Below is a small trained network, with its code and all its weights. Each question gives an input and a class and asks what happens when units are switched off, that is, made to give their printed mean instead of their output.

import numpy as np


def w(rows, s, z=0):
    codes = np.array(rows[::2]) - 128.0
    scale = np.full(codes.shape[1], s)
    scale[-1] = z or s
    return codes * scale


def f(y):
    return y / 2 * (1 + np.tanh(0.7978845608 * (y + 0.044715 * y**3)))


def log_softmax(a):
    a = a - a.max(-1, keepdims=True)
    return a - np.log(np.exp(a).sum(-1, keepdims=True))


def net(x, mask):
    res = np.array(x, float).reshape(1, 3) / 4 @ E
    y = f(res @ A[0][:, :-1].T + A[0][:, -1])
    res = res + np.where(mask, y, B[0][:, -1]) @ B[0][:, :-1]
    return log_softmax(res[-1] @ U[:, :-1].T + U[:, -1])


A, B = {}, {}
E = w([
[153,179,210,199],'x0',
[98,161,196,51],'x1',
[246,34,154,88],'x2',
],0.014)
A[0] = w([
[67,104,135,101,144],'n1',
[112,172,63,166,132],'n2',
[156,123,129,161,125],'n3',
[133,165,226,176,124],'n4',
[229,82,160,9,180],'n5',
[58,129,122,191,97],'n6',
[140,145,41,163,214],'n7',
[152,188,228,36,55],'n8',
[172,224,205,157,143],'n9',
[197,80,156,62,44],'n10',
[164,118,52,102,53],'n11',
[124,63,19,72,29],'n12',
[91,186,86,178,171],'n13',
[169,65,163,80,44],'n14',
[51,85,51,155,68],'n15',
[128,60,90,76,130],'n16',
[243,116,184,198,105],'n17',
[86,130,171,146,86],'n18',
[65,168,101,201,202],'n19',
[192,140,157,150,116],'n20',
[179,160,125,168,117],'n21',
[80,162,112,199,52],'n22',
[52,115,105,69,155],'n23',
[124,180,199,159,12],'n24',
[24,132,162,84,127],'n25',
[149,186,218,26,65],'n26',
[196,109,124,201,116],'n27',
[114,66,10,78,188],'n28',
[189,78,186,217,116],'n29',
[97,205,88,177,80],'n30',
[124,70,160,108,95],'n31',
[61,205,87,204,85],'n32',
[87,164,95,58,152],'n33',
[74,159,100,55,146],'n34',
[225,70,213,225,107],'n35',
[139,112,26,201,170],'n36',
[146,167,236,41,214],'n37',
[146,77,150,88,57],'n38',
[171,97,138,57,24],'n39',
[179,118,119,177,106],'n40',
[107,141,216,183,28],'n41',
[38,175,95,30,150],'n42',
[168,89,172,183,111],'n43',
[148,186,244,196,121],'n44',
[70,126,153,94,131],'n45',
],0.011)
B[0] = w([
[184,162,126,110,157],'n1',
[95,79,94,95,181],'n2',
[158,140,128,122,140],'n3',
[73,67,128,159,186],'n4',
[130,54,195,192,253],'n5',
[105,114,132,140,174],'n6',
[125,80,187,162,209],'n7',
[43,44,163,155,183],'n8',
[72,68,150,167,197],'n9',
[39,90,79,85,179],'n10',
[131,92,162,186,149],'n11',
[164,67,236,232,184],'n12',
[84,99,96,89,210],'n13',
[55,117,103,73,167],'n14',
[156,186,35,54,173],'n15',
[80,94,121,121,184],'n16',
[174,175,161,145,191],'n17',
[145,122,114,92,140],'n18',
[76,118,77,65,233],'n19',
[172,165,151,146,154],'n20',
[143,166,106,122,145],'n21',
[125,86,215,205,169],'n22',
[197,198,131,89,188],'n23',
[103,147,34,2,148],'n24',
[185,163,134,113,186],'n25',
[32,31,161,152,184],'n26',
[187,184,131,153,169],'n27',
[23,66,72,70,236],'n28',
[175,182,132,162,180],'n29',
[79,85,174,165,185],'n30',
[94,94,130,106,146],'n31',
[125,56,161,142,215],'n32',
[206,184,122,113,182],'n33',
[191,207,129,132,185],'n34',
[166,176,144,157,202],'n35',
[18,69,152,129,213],'n36',
[120,163,22,17,231],'n37',
[88,106,102,85,151],'n38',
[51,149,39,68,156],'n39',
[174,172,136,138,150],'n40',
[77,110,49,31,151],'n41',
[206,214,121,120,216],'n42',
[195,161,147,155,159],'n43',
[66,71,148,128,204],'n44',
[160,171,135,144,159],'n45',
],0.0074,0.017)
U = w([
[78,121,23,60,209],'0',
[93,74,233,166,2],'1',
[235,246,135,118,208],'2',
],0.013,0.00069)

Each question gives the input, the list of numbers given to net, and the class t.
The units are the neurons (one row each of A and B). Each row of codes is followed by its name. A weight is (code - 128) times the scale printed after its matrix; where a second scale follows, it is the last column's (A, B and U).
mask holds one flag per neuron, in row order. A switched-off neuron (its flag False) gives its mean, the last column of its row in B, instead of its output. The means were averaged over made-up inputs and are rounded, as every weight is.
A unit's drop is (log p(t) with every unit on - log p(t) with that unit switched off) / (log p(t) with every unit on - log p(t) with every unit switched off).
The circuit of an input: a set's keep is (log p(t) with only the set's units on - log p(t) with every unit switched off) / (log p(t) with every unit on - log p(t) with every unit switched off). Starting from the 12 units with the biggest drops (on a tie, the unit counted first), units are removed one at a time, each time the one whose removal leaves the highest keep (on an exact tie, the one counted first), for as long as the keep stays at least 0.8.
units of the circuit, in order: the units of the circuit, biggest drop first
k most important neurons: the k neurons with the biggest drops, biggest first
drop of u: that unit's drop, to one decimal
input [5,5,-1], class 0: units of the circuit, in order => (n37)
input [-7,-3,1], class 1: 3 most important neurons => (n12 n37 n19)
input [3,1,0], class 0: 2 most important neurons => (n5 n12)
input [-4,0,4], class 1: 4 most important neurons => (n5 n12 n37 n19)
input [0,-8,1], class 1: 4 most important neurons => (n36 n37 n7 n42)
input [1,-7,-4], class 1: 2 most important neurons => (n37 n22)
input [0,5,8], class 0: 2 most important neurons => (n37 n39)
input [4,1,-6], class 0: 4 most important neurons => (n5 n19 n24 n12)
input [4,8,0], class 0: 2 most important neurons => (n37 n24)
input [0,8,4], class 0: 3 most important neurons => (n37 n12 n39)
input [-4,-1,5], class 1: 3 most important neurons => (n5 n12 n37)
input [8,6,-6], class 0: 2 most important neurons => (n24 n37)
input [-1,3,7], class 0: 2 most important neurons => (n37 n39)
input [-7,-6,2], class 1: units of the circuit, in order => (n12)
input [0,4,5], class 0: 2 most important neurons => (n37 n12)
input [2,-5,-5], class 1: 2 most important neurons => (n37 n22)
input [-6,0,3], class 1: drop of n19 => 0.2
input [-2,8,6], class 0: drop of n37 => 1.9
